B:
1:  -33  211  -58  -49 -316   72   58   14  118  385  -44  202 -472  -33  -26   39   21  154 -127  -34 -174   98   77  -32  -22   20  -22  -94
2: -140  -94   17 -206  263 -143  166  302  177  -72  343   19  331   -4  -64  425   74   61   68  -81  421 -269   92   98  151 -132   91  -53
3:  -28  -85   79   56  -60  -10   48  168 -373  197 -150 -473   -2  -21 -170  133 -109   12  -70  185   86 -123  -16 -284   69  -61  143   27
4: -251  161  -81  127 -357 -112   59  290  -29  261 -210 -581   89   76 -289   99   94  -99  -45   77   28 -118   80 -162  628 -114   64  -24
5:   66  418   20 -172 -254    7  -55  -25  -39  228 -133  143 -506  -94  -41 -254 -111  254 -214   37 -318   44  104 -196 -190  -21  216  -28
6:   86  360  216  231   80  -47  349 -337  440 -314   95   -8   31 -252  126   45 -137  356 -371 -460 -332  -32  449   41 -295 -233  -90  128
7: -230  194   62  228 -261  -39  -45   -4  -22  151 -247 -165 -383  208 -170 -222 -280 -150 -184    3 -145   91 -126 -159  116   -6  149  148
8:    6  215 -112  -23 -313   32   37  -60  163  384    1  341 -579  -68   -4  -50  -11  125 -123   48 -105  119   44  -42 -100   86   -3 -132
9: -124 -399 -355 -163  -13   25 -109  629 -479  590  255 -265  164   37 -186  539  330 -225  438  288  288 -358   23  204  703 -278  212  -88
10: -248 -254   51 -139  161  -22  131  263  229  129  292  289    2  184  -17  482  -23  -60   72  -72  466  -67 -148  150   30   62  -40  -72
11: -178 -659  211  376   26  -77  135  188  138  300    1 -244  108   70  209  876  131 -198   84  266  446  -74   37  290  433  256 -260 -124
12: -115  104 -203 -431  161 -117   57  493 -131   60  336 -124  352  -31 -290  202  149   80  166  -40  293 -381   91  -53  300 -346  305  -46
13: -192 -344  273  561  -22 -125  254 -175  404   21  -59  -99 -109   71  153  441 -172 -161 -194   80  362  109  -33   74   50  303 -295  -25
14:  -93  382 -279 -469  -26 -191  344  236  323  -12  384  198  144 -162 -411  -28   89  263  -73  -68  615 -170  -21 -410 -102  -58   61 -287
15:  -23  203  312  -64  131   26   47   52 -202 -150 -133 -333   74   17  -47   10 -253  205 -217 -244 -324 -124  150 -147 -175 -253  235  236
16:  -47  219  404   15  -86  -21  -13  -60   77  -13 -291  -84 -272   58  116   21 -251  204 -317  -67 -295   72   94 -107 -184   92  101   89
17:   11   51  207 -153  162 -109 -204  136 -209   10  -33    9 -186   28   95  -12 -195   55  -51  178  -79 -165   42   -1  -64  -27  409   97
18:   35  220  -49  237 -268  134  209 -136  -93  220 -105 -241 -247 -131 -140  -43  -89  159 -211 -205 -356   45  186 -167  -78 -236  -54   90
19: -108   82   19 -206  197  -87   73  165   98  -63  256  160   35   37  -79  107  -91   71  -21 -118  185 -162   24   11  -65 -147  200   34
20:  -97   64   79 -341  164  -31 -212  271 -187  100  109  226 -228  163  -21   -5 -178   12   40   51    0 -143  -92   42  -60  -93  412   93
21:  -64 -401  154  405 -319   26  198 -166  354  513 -122  253 -591  -10  235  520  -11  -38 -154  304  340  296 -106   50  -83  567 -434 -271
22:   83 -206  348  270 -122   56  110 -194   31  246 -233  -23 -418  -90  248  328 -161  148 -262  178  -47  162   52  -65 -298  318 -175  -70
23:  212 -171  401  365  -44  129  113 -337 -166  167 -268 -122 -447 -175  279  208 -271  225 -317   86 -299  146  138 -101 -496  163 -104   67
24:   97   37  291  483 -188   38  141 -426  282  121 -206   86 -530 -150  323  121 -184  162 -352  -40 -363  208  244   93 -258  176 -195   37
25: -112  -94  161 -149 -324  -65  -26  187  143  474 -224  164 -475   73   34  289   14   76 -123  427  352  148 -194 -189   11  532  -75 -320
26: -122 -116  163  332   77  220  309  -91  -33   29   48 -223   36   84  -54  331 -191   47 -149 -510 -252   29  104   81 -146 -338 -177  263
27:  -98 -206  196  285   36   10  161  -89  188   88   35   57 -179   42  126  344 -138  -29 -126  -68   86   50   26  122  -82   80 -135   42
28: -128 -215 -205  -71   17   87  111  350 -188  352  260 -117  108   36 -173  424  153  -63  204  -63  170 -197   43  121  308 -284   31   -9
29: -151   35  308  322   31 -102  154  -47  276 -153 -103 -318  143   34  113  296  -99   37 -212 -206 -151  -75  257  145  203  -91  -42  152
30: -135   76  -65  -18 -223   28  259   81  303  280   94  132 -163  -19 -103  287   85  130 -103 -126  169   60   41  -49   49   42 -201 -164
31:  -58 -380  119   69  323 -190  298  149  124 -110  283 -171  379 -116  -10  564   -2    9   10  139  699 -240   35  -52   11   78  -66 -115
32:    0  -31 -126  277  -28  128  214 -131 -125  170  155  -38 -216  -64 -122   37 -151   -9  -63 -195 -103   -8   61  -34 -154 -268  -25  135
33: -110  -77  173  163  107  173  180   29  -28   42   68 -147   53   90   28  365 -114   76  -87 -436 -295  -53  169  192  -32 -329  -58  233
34:   15  384  114  173 -213  -18  159 -240  315   18 -100   48 -323 -131   69  -88 -108  240 -321 -226 -373   81  284  -25 -131  -72  -37   41
35: -116  255  138  186 -100  -40  102   35   68  -45 -130 -420  103   -3  -51   76  -51   85 -179 -261 -356 -115  299   36  274 -288   87  175
36:  -93 -265  596  261  273    4  170  -75  111 -210 -135 -234  111   98  245  508 -293  101 -264 -176  -18   -4   86   82 -234   83 -102  177
37:   -5  241  133 -114  190 -133  247  -53  276 -264  203  102   91 -134  -44   39 -147  255 -219 -206  148 -123  156 -135 -290  -97   83    5
38:  -51  137 -326  240 -177  134  205  -81 -235  256  141 -120 -259  -42 -340 -197 -153  -66  -47 -199 -115   -9  -14 -198  -64 -377   45  140
39:  -55  205  311 -254  260  -57    7  177   16 -234   52 -104  207   25   52  168 -131  248 -136 -272 -217 -228  234   64  -56 -265  282  172
40:   -4 -736  271  156  241   12   65  199 -240  270   53 -176   53    5  214  796  -12  -80   99  343  441 -126  -51  132   26  214  -81  -73
41:  -99   65  -38 -164  113    0   72  148   21   56  230  158  -61   50  -99  103  -91   52   -2 -161   89 -121    6   20  -64 -183  156   56
42:  -96  240  296 -171  199   38   55  128  -94 -208  -20 -215  158   92  -69   63 -230  208 -182 -395 -317 -152  146  -45 -131 -355  240  261
43: -114  -51 -239  117 -147  157  203  172 -255  344  120 -273   -7   13 -298  200   32  -45   57 -188  -32  -94   33  -75  184 -359  -31   76
44:   48  352   38  168 -180    5   29 -140 -307   54 -237 -356 -300  -81 -211 -402 -309   93 -270  -16 -350  -10   59 -384 -179 -203  252  184
45:  -16  -63  323   24   90  -44  -87   20  -85   34 -129  -26 -229   49  158  145 -218   58 -144  116  -74  -36   25    4 -139   97  186   82
46:   -5 -668  255  278  238  -48  -17   17 -217  202   27   -8 -216   50  207  479 -222 -195   29  427  454  -36 -196   52 -157  308   16  -14
47:   64  531  -68 -378  -94   -4  -11   61   34   89   92  247 -288 -130  -96 -235  -42  335 -145 -160 -307  -87  195 -111 -185 -221  289   -6
48:  -43   71  201  296 -363  -15  111 -198  348  287 -252   91 -526  -40  171  148  -79  103 -289   94 -111  220   86  -15  -50  317 -208 -116
49:  -48  -72 -188  472 -192  160  242 -174 -152  297   53 -169 -292  -30 -191   16 -154 -113  -76 -166 -112   69    6  -87  -48 -245 -118  140
50: -193 -156  123  350  -58  -82   74  -42  153   97  -51  -62 -214  125   18  169 -187 -182 -110   68  162   42  -75   33  103  118  -31   54
51:   -5  186 -294   14 -370  112  170  -34   60  478   87  247 -521  -94 -184  -51   27  100  -76  -24  -19  116   -3 -143  -88  -39  -83 -144
52:   44   88  108  -40  237  -85   55   94  -18 -139  162 -175  227 -145   82  212    3  165  -39 -154 -175 -295  369  165  104 -338  226  132
53: -147  -82   88 -504  194 -196 -177  613 -126  111  125 -118  281   85  -30  409  157   38  181  251  328 -374   57   84  424  -45  378 -100
54: -196 -174 -159 -211   80   -3   87  464  -24  265  312  -52  243   67 -142  526  226  -37  219  -69  273 -262   73  192  416 -243   57  -66
55: -163 -519  121   11  157  -68   42  375   36  262  165  -81  185   84  142  801  171 -106  186  192  425 -200   43  304  390   93  -56 -111
56:  115  293 -178  136 -416  138   46 -219 -114  456 -107  162 -731 -151  -85 -282 -113  140 -186   23 -382  163   66 -182 -241  -63   37  -20
57: -103  305   72  662 -306   30  407 -318  139  -75 -249 -681   39  -97 -215  -82 -187   56 -387 -409 -390   64  287 -220  108 -309 -211  222
58:  -48 -218   50 -246  138  -71  -81  433 -347  220   62 -251  141   14  -71  374   56    7  136  270  264 -286   -2  -40  235  -59  268  -47
59:  -93  133  267  386  -47 -176  174  -90  326 -172 -139 -443  186 -101  115  230  -21   74 -245 -136 -185 -123  393  112  321 -101  -46   99
60:  -25   47   48   66  126   35  103   79  -33   -2  151 -169  138  -57   24  255    6  101  -14 -293 -269 -198  308  215  134 -399  108  169
61:   30  382  199 -340 -112  -72  -81   96   49   90 -141  119 -306  -60   36  -95  -95  313 -221   66 -182  -28  113 -173 -169   72  249  -68
62:  123  352  149  195   69   95  268 -302  204 -190  105  -14  -42 -226  117   29 -115  353 -294 -562 -596  -52  481  133 -278 -427  -16  227
63: -161 -315  -66  181  147    2   42   61  -42  165  252  193 -221  151  -40  203 -183 -246   88   44  309  -39 -185  126  -23  -41   73   84
64: -313  -49   41   80 -135 -126   43  198  159  163  -55  -83 -115  226 -163  143 -103 -181  -53  104  341    1 -187  -95  261  141   28  -41
65: -127 -165   20 -180  137  -44 -270  285 -316  231   83  173 -321  210  -27   32 -203 -180  132  262  161 -124 -224   50   31    1  415   82
66: -111  -40  -78  333 -165  147  255 -108   -8  242   36  -81 -247   35 -155  104 -150  -46 -119 -223  -61   95  -20  -69  -86 -156 -153  100
67:  138   49  257  -63  -31    0  -16  -88  -44  161 -121  150 -421 -124  179   77 -162  248 -213  171  -98   45   69 -113 -360  191  105  -64
68:  -28  115  242 -165  245  -90  -47  188  -45 -158   66 -148  195  -12   95  206  -63  167  -56 -146 -199 -264  275  145   86 -266  299  155
69: -104  132  162 -326   73  -11 -286  243 -283  126  -72  147 -353  208  -25 -131 -268   12  -31   93 -135  -79 -144  -59 -120  -41  467  134
70: -137 -235 -299 -358  121 -122  -66  669 -292  338  347 -200  352   -1 -221  472  322 -114  376  257  468 -452   52  115  630 -252  291 -130
71:   -4  239 -306    8 -414   55  127  -68  104  484   68  320 -623 -104 -173 -153    7   82  -95   63   19  141  -37 -178 -100   44  -39 -176
72: -106 -171  217  -80  194  -95 -102  141  -36   31   60  147 -182  134   97  180 -210  -60  -23  149  200  -85 -110   64  -84  109  233   52

  -4   55  -69 -191   41   -1  108 -276 -122  190  -19  133 -140  175  -47  -27 -217  -27 -128  232  153  -77 -100   70  -45  157 -129  -93 -178  -22 -> 64
 -55  -47   78  -28   39  -82   41  -12   97   -3  106  102   36   29   49  -21   94 -100  -12  118 -147  175   78  -48 -107  119  -21  -20   39  -52 -> 41
-167   97  -96 -136   18   98  142 -306  160  230 -177  248 -142   64  151   57  -21 -146   13  288  130  139   41 -114  -82  401  -51 -255 -161   12 -> 12
 -61 -612   34  151  163  -96   -6 -113   48 -424  501  222  354   35 -400 -241   82 -168   32   16 -391   81   49  -88  272    0  -75  -34  241 -101 -> 14
-112   -7   10  -23  -61  -47    7  131   89  120 -120   59    4  -22  124   12   17  -13   33  160 -187   38  111 -119 -197  195  -60  -31   -6  126 -> 71
-142   85  -51  -97  101  -40  319 -258   62  191  144  287 -209  123  191   75  -64 -223  -35  236  203   87   66  103   75  304 -117 -235 -290 -145 -> 19
  22  178 -111   23 -157 -136   90  110    0 -304   83  -93  -22  -63 -114 -165   30  144  219  -77 -304   57  254    0  277 -423  -57    5  245 -137 -> 46
 -65  -18 -150   -9  -39  -72  311  -49 -248  149  212   92 -223  145  -26  -45 -375  -12  -29  114  242 -356   40  294  325  -35 -229 -143 -375 -109 -> 13
-108  -78  117  -34   31  -36  -16  223 -162  -40  -75   37  113  -16   10  121  -22  -60  -39   94 -250  -76  271 -185  -88  133  100   -3   64  213 -> 49
 -78  199 -117 -154 -143  112   86 -195  164  276 -201   42 -205   31  142  -79 -108   -6   58  183  226  103  -10    7  -89  127  -57 -163 -206 -100 -> 72
 115 -145  188   72  -80 -155 -123  331 -138 -268  279 -228  199  -24 -190 -170   37   82   -1 -152 -306   25  146   54   29 -411   75  226  220 -125 -> 55
-117  -17   -9 -176  -38   16   53   78   34  227 -129   75  -52  -16  128  -48 -191  -36  -23  149  -21  -68   94  -67 -208  167  -42  -51 -169   83 -> 30
 -10 -314  235  200    4 -105 -168  345 -123 -333  202  -93  344  -45 -191   -2  194  -39    6  -64 -456   52  243 -154   31  -94  143  130  311   92 -> 32
  68  186   -4  -23  -84  -25  -71 -109   -2 -274  -58  -78   50   10 -167  -58  178   79   97   19 -233  245  138 -135   96 -211   87   -1  340  -75 -> 58
 211 -143  189  232  -30  -86 -187  -84 -129 -416  395 -189  224  132 -389 -118  290   22  -40  -85 -158  262  -44   86  225 -336  109  134  359 -269 -> 53
 -14  296  -31  -73  -29   78  169 -344  -42   88  -21   65 -215  148   72  104   24 -108  -18  165  328  178   61   85  161   91   60 -211 -141 -204 -> 17
  20 -370  202  280 -121  -30 -289  379 -144 -247   93 -205  349  -30 -261  -47  149   72    6  -53 -383  -33  122 -135  -12  -96  112  161  282  156 -> 66
  49  -36  149  -12  -21   89  -91 -115  -72  -33   77  -78   71   93 -111  -15   58  -86  -79   42  129  167   25    8   12  -13  175  -16   13 -149 -> 68
-103  345 -117 -126 -153   49  242   77 -100  -11 -120  -44 -210  -56  126   23 -179    6  163  -13  111  -73  396   24  290 -213   83 -181 -132 -101 -> 40
 -37  366  -64 -174  -55   39   73 -261   84  149 -268   84 -192   74  135   82   61   -9   19  230   63  220   51 -102 -126  173    3 -147    4  -21 -> 5
  12  222  -89 -253   17  124   36 -400 -263  266 -328  108 -196  227  -67  135 -232   21 -178  323  267 -123 -107  -44  -94  291  -23 -151 -160  135 -> 4
  74  288 -125  -45  -99 -113  135 -131  -77 -172   72  -37 -148   72 -112  -91  -11  119  106   34  -75   60  101   92  259 -306  -94  -47  130 -185 -> 36
  73 -198  195  125 -173  150 -195  306 -349 -320  129 -352  259  -47 -331  -88  -80   34   22 -245    8 -117  303   -5  322 -460  362   71  113  -98 -> 22
 -54 -229  126  214  -28 -110   50  208  -57  -56  305   -6   88   42   -7    2   61  -93  -16   32  -97  -18  108  100  100   31  -39   15  -54  -59 -> 63
 -13 -294  131  197  -59 -104  -16  222   15  -54  350  -57  127   23  -54 -122   45  -58  -10  -11 -107   18   36  129   46  -64  -54   71  -35 -129 -> 10
  14  241 -123 -153 -108  116 -103 -229  -60 -193 -360  -31   14    3 -212  -31   28  133  113  106 -178  119  146 -279   73  -99  112 -100  315   90 -> 3
  -8  153  153  -56  -69  -64 -127  219   -9  -31 -189 -103   73  -38   84   80  160   42    2   73 -297  167  206 -195 -269   12  132   90  213  127 -> 9
-159  325  -65 -141  -13  -38  144  -24    9  169 -347  162 -171   23  248  227   32  -25   35  285 -135   48  222 -199 -172  331  -36 -153  -10  232 -> 43
   1   55  -59   41  -97   60  121 -178 -213  239   28    0 -202  205  -33   53 -201   -1  -96  190  377 -175 -101  220  152  119 -107 -132 -315  -75 -> 29
-175  -79 -288  139 -122   22  316 -144   17  -40  165  173 -148   32  -74 -116 -193  -43  211  104  111 -184  140  130  539   -4 -224 -302 -204 -130 -> 31
  82  218  -99 -163 -186    3  -83  -58   21  -53 -185 -143  -58   -8 -129 -208  -72  203   90   29 -129   74   26  -59  -44 -279  -25   40  172  -67 -> 25
   3   31  182   47  -62  -49  -85  211  -81  -19   -7 -109   74   13   38   80  115  -13  -40   44 -139   88  161  -58 -129    3  121   70   78   44 -> 33
-230  165  -57  -76   57    7  218  -92  -24  210 -227  273 -158   64  250  277  -11 -155   -3  325   -1  -18  222 -158  -61  501  -42 -251 -162  219 -> 38
  74 -194  195   46   55 -192   -4  244 -214 -283  398  -85  183   34 -184  -95   -2  -33  -64 -107 -275  -24  179   84  116 -306   53  167  146 -121 -> 27
